Each row is followed by its class.
[ -4.6  23.4  47.1 -11.3 -12.8  24.5  86.0 -16.4  40.7 -42.6  -5.2  -0.9
  25.3  14.3   4.2 -40.1  11.4   8.2  22.1  -6.8  10.5  14.5  28.3 -11.8
 -11.1   2.2 -20.4  57.1 -22.9 -10.1  45.9   9.9 -10.9  28.9  36.6 -12.1
 -15.3  29.2  15.3  -7.7  11.7   9.5  -2.1 -24.7 -14.6 -22.9 -11.1  26.2
  10.8 -42.7   4.5  16.1   0.9  -2.2  12.0 -10.4 -28.7]
fq
[  8.2  -8.3 -17.0  21.2   4.0   4.1 -24.3   6.6   3.5   1.1   5.0  40.6
  39.8  -5.2   2.5   1.8   0.8   1.0  14.9  -3.2  18.8  -2.1  21.3 -36.7
   2.4 -30.7 -16.4   1.6  17.2  43.9  19.2   7.7 -27.4  18.4 -26.7  -9.9
 -21.7   3.1  24.1 -34.8  18.1  19.4 -29.6   1.9 -33.2  27.8 -14.0  -3.6
 -17.4 -25.2 -11.4   1.4  -8.6  -5.6  -3.5  18.7  -6.8]
fj
[ 30.3 -27.9  38.3 -19.8   3.6  30.4  -3.0   6.7  25.4 -12.0 -11.9  17.5
  27.1  -4.0 -15.0  -1.0  23.9   6.6   4.8  18.0  -3.2  -3.6   6.9  -1.5
  13.8 -41.0  -4.2 -44.7  14.3 -27.5 -13.6   1.7   5.6  29.3 -38.5  -2.6
 -29.2  37.9 -45.5 -19.8 -10.1   9.2 -21.7  37.6 -19.0 -11.2  -4.2  22.4
   9.0  10.8   9.4   0.8   9.5  41.2 -12.7  12.3  -3.0]
Rq
[ 39.0 -26.0  41.5 -33.7  15.7  72.0  36.2  29.0  46.4  -1.3 -12.7  36.8
   8.6   6.1 -23.4 -30.9  21.2  21.7   1.6  37.8  44.8 -20.6  45.9 -14.4
  -2.1 -14.2 -17.9 -50.8  -6.1  -8.3 -20.5  -7.6   8.7  59.3  -9.0 -10.3
 -36.5  46.3  -6.7 -11.6   9.8   6.2 -35.8  53.3 -21.0 -27.0 -10.1  22.9
  -0.2  27.2  20.4 -18.7  27.5  47.9  -7.8 -18.6  -3.6]
Rq
[ 29.5 -30.1 -25.0  16.5   8.6  -0.8 -25.3  39.6  11.6  40.6 -19.2  13.9
  -6.0  -1.7 -16.9  16.1 -17.0  23.6  -7.3   8.3  22.1  -6.4  -8.1   2.6
 -13.6 -16.6 -26.2 -53.2  -2.2  15.3 -27.9  -6.8  14.7  -6.0 -22.4  12.6
  -2.2 -51.1  -3.5   8.7  11.6  -9.0   1.7  20.4  15.3   5.9   4.2   0.7
  -1.6  62.9  -9.7  -7.5  16.1   4.6  -5.3 -34.3  11.7]
jr
[-16.5  -2.5 -38.8  15.7  -5.3 -19.0  -0.7  23.1  25.4  19.9   1.7 -14.9
  15.2  -9.3  10.6   0.1 -15.6  -1.7  -8.1  -5.9  34.0  -5.8 -12.9 -24.2
 -27.6 -35.4 -39.3  21.5 -25.0   3.3  -8.2  15.3 -12.3 -18.2 -12.3  -8.3
  -7.4  -6.3  11.4  -4.9   7.7 -12.2  -5.7 -16.6  29.5  -0.8 -20.1  24.3
  -1.0  -2.2 -16.6  22.7   6.3 -28.3 -13.0  -0.6 -13.2]
fj
[ -4.9 -14.9 -30.4  -4.4  21.5  17.7 -28.8  38.5  -6.2  20.5 -39.4   1.6
 -40.9  35.4 -15.6  24.5  14.4  25.5 -32.2  20.9  25.7 -20.5   0.4 -10.2
   7.2 -14.4   1.6 -67.7   2.4 -33.1 -71.2   0.7  17.6  18.8 -25.8   9.8
  -7.1 -27.7 -28.0  24.3   8.4  15.8 -11.8  55.6  54.8  -1.7 -13.4  -2.2
  15.1  53.5  12.3 -13.7  11.1  22.3  -9.0  -8.0  -0.3]
Rq
[ 17.4  -3.3 -15.2  -1.7  17.2  13.7 -27.6  20.3   7.8 -15.1  11.1   1.9
  -5.6 -19.9  -0.3 -14.9  -2.9  -9.2  -4.5   4.8   3.8 -11.8  12.3  -7.0
 -13.9 -19.7  -8.9  15.8  -2.8  -1.8  22.6  10.2  -6.6   2.3 -24.8 -11.4
 -11.2  16.4  12.6 -17.5  -6.7   8.7 -31.0  -7.8 -25.5  -6.1 -10.4  12.6
 -14.8  -0.3  -9.7 -15.2  -3.2   9.1  -7.0  10.9  -1.4]
fj
[ -5.4  -7.6  22.6   9.4  -6.3  -1.8  22.8 -15.6   1.2 -14.7 -12.4 -22.2
  36.0   2.7  18.2  10.7  20.2  28.0  -8.0 -11.7 -18.3  32.4   4.1  10.2
  -0.4 -10.9 -12.0   5.5  -2.6 -23.0   3.5  11.5 -19.3  -0.4  -4.9   8.5
 -22.8 -16.8 -30.4  -1.9   4.2   7.5  11.0   1.2   1.9 -29.5  -1.2  33.4
  17.3 -12.1  -4.7  31.9  11.5  13.6  -2.0   7.1 -19.7]
fq
[  9.4 -13.5   9.0  10.3   0.6  -3.3 -28.8   2.7 -14.8 -22.4  -9.0  27.8
  -4.4  17.9 -15.7  20.8   0.2   9.7   2.7  -1.7 -22.6   2.9 -19.5  -6.8
  14.5   1.1   7.0 -41.4  17.0  -0.8  -8.4   2.7  17.9  21.9 -12.0   4.4
  -5.0 -27.5 -16.1  -2.5  -1.6  13.1 -10.7  24.7   4.5   7.5   9.2  -4.9
   3.0   8.7  12.2  12.9 -10.3   5.7 -10.3   6.3   3.7]
Rq
[ -5.7  -0.6  20.6  -4.1  -0.1  11.8 -12.8 -18.3  -7.5 -26.8  -8.7  19.2
   9.4  15.7  -3.7  17.4  23.0  11.7   8.7   2.6 -26.5  11.4   0.4 -11.5
  20.7  -4.4  13.8 -21.2  27.6 -12.0  -7.0   0.9   5.3  29.7 -17.0   2.4
 -10.2  14.7 -21.9  -5.0   0.1  21.9 -11.3  20.7 -10.9  17.3   4.5 -10.8
   3.7 -15.2  21.3  16.1  -8.9  11.8  -1.5  25.6   2.0]
Rq
[ 11.2 -13.5  11.8   1.3   3.8  15.5 -13.1  -1.5   4.4  -9.2  -8.6  20.1
  12.6  17.9 -11.1  20.7  10.8  26.8  -0.6   5.9 -30.1  18.9   8.1  14.8
  11.0   6.9  -2.0 -29.8  24.5  -9.2   6.7   1.8  15.8  33.1 -15.4  13.7
 -18.1  -9.9 -12.1  -8.4   9.6  20.8  -7.4  22.9 -20.4  -9.3   3.9  10.9
  -1.3  11.3  15.5  20.2  -3.7  15.7   4.4   6.6   0.5]
Rq
[-19.0   3.2  21.9   5.7   2.8   1.6  39.6  -4.7  10.1 -32.9  -9.8  -5.8
   8.2  19.0   9.7   1.5  12.9  26.4 -16.2  -0.7  -2.0  18.5  13.2 -14.4
 -11.4   7.7 -17.3  13.7 -15.7 -23.5  -0.3  13.8  -4.0  29.5  12.3 -10.5
 -14.4 -20.3   6.0  -0.9   5.8  11.0  -5.9  -0.5  17.2 -24.9  -3.9  44.7
   5.2 -19.3  18.5  39.0   4.5  -8.4  -7.1   3.2 -25.7]
fq
[ 15.4  -6.3  28.6 -13.1 -16.8   1.4  47.1   5.1   7.5 -16.9   5.1 -15.5
  13.4  -4.9  -4.4 -24.9 -18.2  18.3   6.7   4.0  10.1   0.3  23.5 -12.3
  -4.9  15.1 -20.6  14.0  -3.1  24.7  22.2  -1.7 -16.1  39.0  15.7  -7.2
 -11.8 -23.5  13.4  -7.4  -7.7   1.1   2.3  12.1 -15.0   4.1  15.7  17.7
 -14.3  -3.9  13.5  -5.1   7.9   6.5  10.9 -28.5   3.3]
Jn
[-28.2  13.7 -17.6  -3.1 -19.3 -31.2   7.2 -12.0 -20.1  -6.4  -9.4 -58.6
  -7.1  20.4  17.9   9.2  -0.3  10.4   7.1 -14.1 -10.9  14.7 -18.3  -4.1
  -5.0  14.9  -4.8  41.2   2.6  -5.8  -2.7   4.2 -18.6  -7.6  15.1  11.6
  -1.5 -22.0 -16.5  19.6  -3.7   8.7  23.5   5.7  32.9   7.2  -4.7  -0.6
   3.2 -20.4   0.5   7.1   3.9  -6.7  16.2  -1.8  -4.1]
fq

Each row is followed by its class. Each block has new classes.
[-14.4  11.3 -25.1  -3.6 -43.3  -0.5   6.4   2.3  11.4   0.5 -14.7   0.6
 -17.9  42.8 -16.6  13.6 -18.0 -15.0   0.6 -24.9  -1.5  -7.4 -29.9  26.9
   5.2   9.2  -0.8   6.7  -5.9  11.4 -22.9  14.6   4.6  -2.3  21.9  37.6
  -1.6   2.4 -21.4   0.3  20.6  -3.3  47.4  -4.8   3.5  24.4  -5.0  19.6
 -17.9  -3.1   5.5  -3.1  12.1  11.7  11.1   0.7  60.3]
tp
[-10.2  -4.2  13.0  -1.7 -48.5  -0.3 -14.3 -30.6 -18.3 -14.2 -41.0   2.1
 -21.3  62.7   8.9  -3.9  -3.9 -25.1  11.0  14.3  -3.7 -14.5 -50.1  21.9
  -4.9   8.4   1.2  15.3   0.0  18.3 -22.4 -29.8  30.6 -22.7  22.7  13.8
   2.3  11.6 -16.4  23.9  19.6  26.8   1.4  -0.1  -1.1  17.2  18.8  18.3
 -15.7   9.4  -3.8  28.7  26.1  -5.4  21.0 -33.4  31.9]
gh
[ -0.9   1.3 -21.8 -12.8 -15.1 -11.9 -34.0  -1.1 -12.1  -8.3 -27.7  -1.5
   0.4  40.1   1.0 -11.4 -12.1 -28.8  12.4   3.1  13.4 -14.5 -18.1  26.2
  -5.9   5.4  -1.3   3.8   4.4  20.5 -28.4 -13.6  -4.1  -5.0  29.8  21.3
  13.7  10.0 -13.6   7.2  18.1  33.9  16.3   5.6   1.9  24.3  25.3  27.6
 -18.6  -0.3   9.0  21.0   8.5  -6.2  16.9 -17.4  17.5]
tp
[ -4.8  -4.6 -19.3  -8.3 -16.5 -19.9 -31.2   8.1 -11.7 -13.1 -23.1   3.5
  -8.3  37.0  -6.1  -9.2 -19.0 -45.5  -5.7  10.5   9.7  -8.1  22.3  24.2
  -5.0   6.7  -5.1  -1.4 -13.9  15.2 -14.8 -17.1 -25.4  -4.6  53.4  33.2
  23.3  15.6  -7.0   5.2  14.6  26.9  31.2   5.1  13.3  27.1  13.5  22.8
 -11.0  -5.4  11.4  12.8  -0.4   8.5  24.7   6.9  32.4]
qt
[ -7.1  13.7 -11.8  -0.3  -4.4   2.1  16.3   3.2  16.2   6.5   4.7  -0.7
 -18.2  -2.5  -8.7  15.8 -25.1   2.8  16.4 -10.9   8.9  -4.7  21.1 -10.8
   6.3   3.3   5.5  -8.0 -11.9   6.8  -2.2  -1.4  20.7  -2.3  -4.8   2.4
   4.3  -8.9  -6.9  -5.5   5.6 -13.7  27.8   2.0  -2.1   8.8  -8.2  11.1
   4.0  -9.4   7.9 -35.7  14.0   3.0  38.8  26.6  -5.4]
nb
[ -1.8  11.7 -25.8  -5.3  -5.4 -17.0   1.9  26.6  15.2   4.2  -7.1   3.1
 -14.3   2.1 -16.3  17.3 -24.8  -0.7  16.5 -16.7  17.1   0.4  29.6  -8.2
   3.8   2.4  -1.4  -8.4 -35.7  18.4  -5.8   3.6 -10.0   0.3   9.9  -6.1
  22.1  -2.4  -3.5 -13.8   0.3 -12.2  40.7   0.5   0.9   3.9 -12.9  12.4
   7.2 -15.5  -1.8 -37.8   8.8   7.2  40.3  37.4  -8.3]
nb
[-12.8   6.7  -8.7  -0.1 -19.1   9.3   1.8   6.7   6.9  11.2  -6.5  -3.3
 -17.4  13.3  -7.8  10.3 -12.5   1.3  10.4 -18.1  10.8   1.0   1.3  -5.3
   1.0   3.8   0.5  -0.8 -14.4  12.6  -3.4   3.6  -1.8  -6.2  10.6   5.2
   8.9  -3.3 -11.1 -11.4   7.8 -16.6  28.3  -4.3   9.3   8.3 -14.7  11.1
  -9.7  -6.7   4.9 -23.6  10.7  13.5  30.6  14.7   7.6]
nb
[  5.3  -1.2 -23.3  -9.2  -3.6 -20.7 -15.8   9.1  -9.4 -14.0 -19.0   0.7
   4.1  22.7   2.8 -11.1 -20.4 -22.2  -2.6  -3.3  14.1  -6.8  19.4   5.6
  -6.6   2.2  -6.8   1.1 -13.6   6.1 -19.8  -2.8 -21.5   2.5  35.9   5.9
  23.0   9.0   0.2  -0.7   9.3  28.2  19.4   1.7  -0.9   7.8   3.3  14.0
  -7.3  -9.1   0.1   4.0   0.3  -9.0  12.9  11.2   8.4]
qt
[ -1.4  26.1  -8.6  -4.0 -69.2  -2.1 -20.0  -4.8   7.6 -10.0 -32.4   2.9
  -9.0  47.9 -14.9  11.8  -2.1 -42.3  16.0   3.1  -0.3 -16.7 -63.3  42.3
   2.3  10.6   0.6   9.8  -2.4   8.6 -38.9   3.0   4.4  -2.1  39.4  57.3
  -8.6   0.5  16.5  22.1  33.1  17.7  38.4   2.1   2.5  23.8   6.2  30.4
   2.2  -4.8   5.6  25.6  19.6  14.8  44.8 -39.1  78.8]
gh
[ -2.8   9.3 -15.8  -7.4 -10.8  -1.7  -9.5  18.9   6.2  -3.1 -11.8   1.8
  -6.9  16.2   0.4  23.6  -2.2 -12.9  17.3 -13.0  18.3   0.3  18.4  -5.5
  -1.2  -2.3 -12.4 -10.8 -31.2  18.9  -8.6  12.2 -22.5  -7.1  28.8  -7.9
  18.0   4.1  -8.5 -17.2   9.4 -14.6  30.7  -6.3   3.8   5.8 -24.1  21.0
   7.6 -11.9 -10.3 -28.1  14.0  12.0  44.0  14.4 -15.5]
nb
[ -8.5  11.1   1.7  -2.1 -39.0 -12.0  21.8   3.5   0.7 -22.9 -34.0   9.8
 -15.5  26.3 -15.2  26.8 -12.4 -24.2  -2.2 -16.6 -12.0   8.3  -0.2  30.7
   4.3   9.8  -5.8   2.7 -17.5  14.6 -21.3  -0.1   2.1  -2.6  10.8  17.2
   4.9  20.8   1.5  30.0   7.5   8.5  12.8   4.7   3.1   2.9  -0.8   6.7
   1.3  -6.1 -11.5   5.5  11.7  -0.1   8.2  -1.0  45.3]
tp
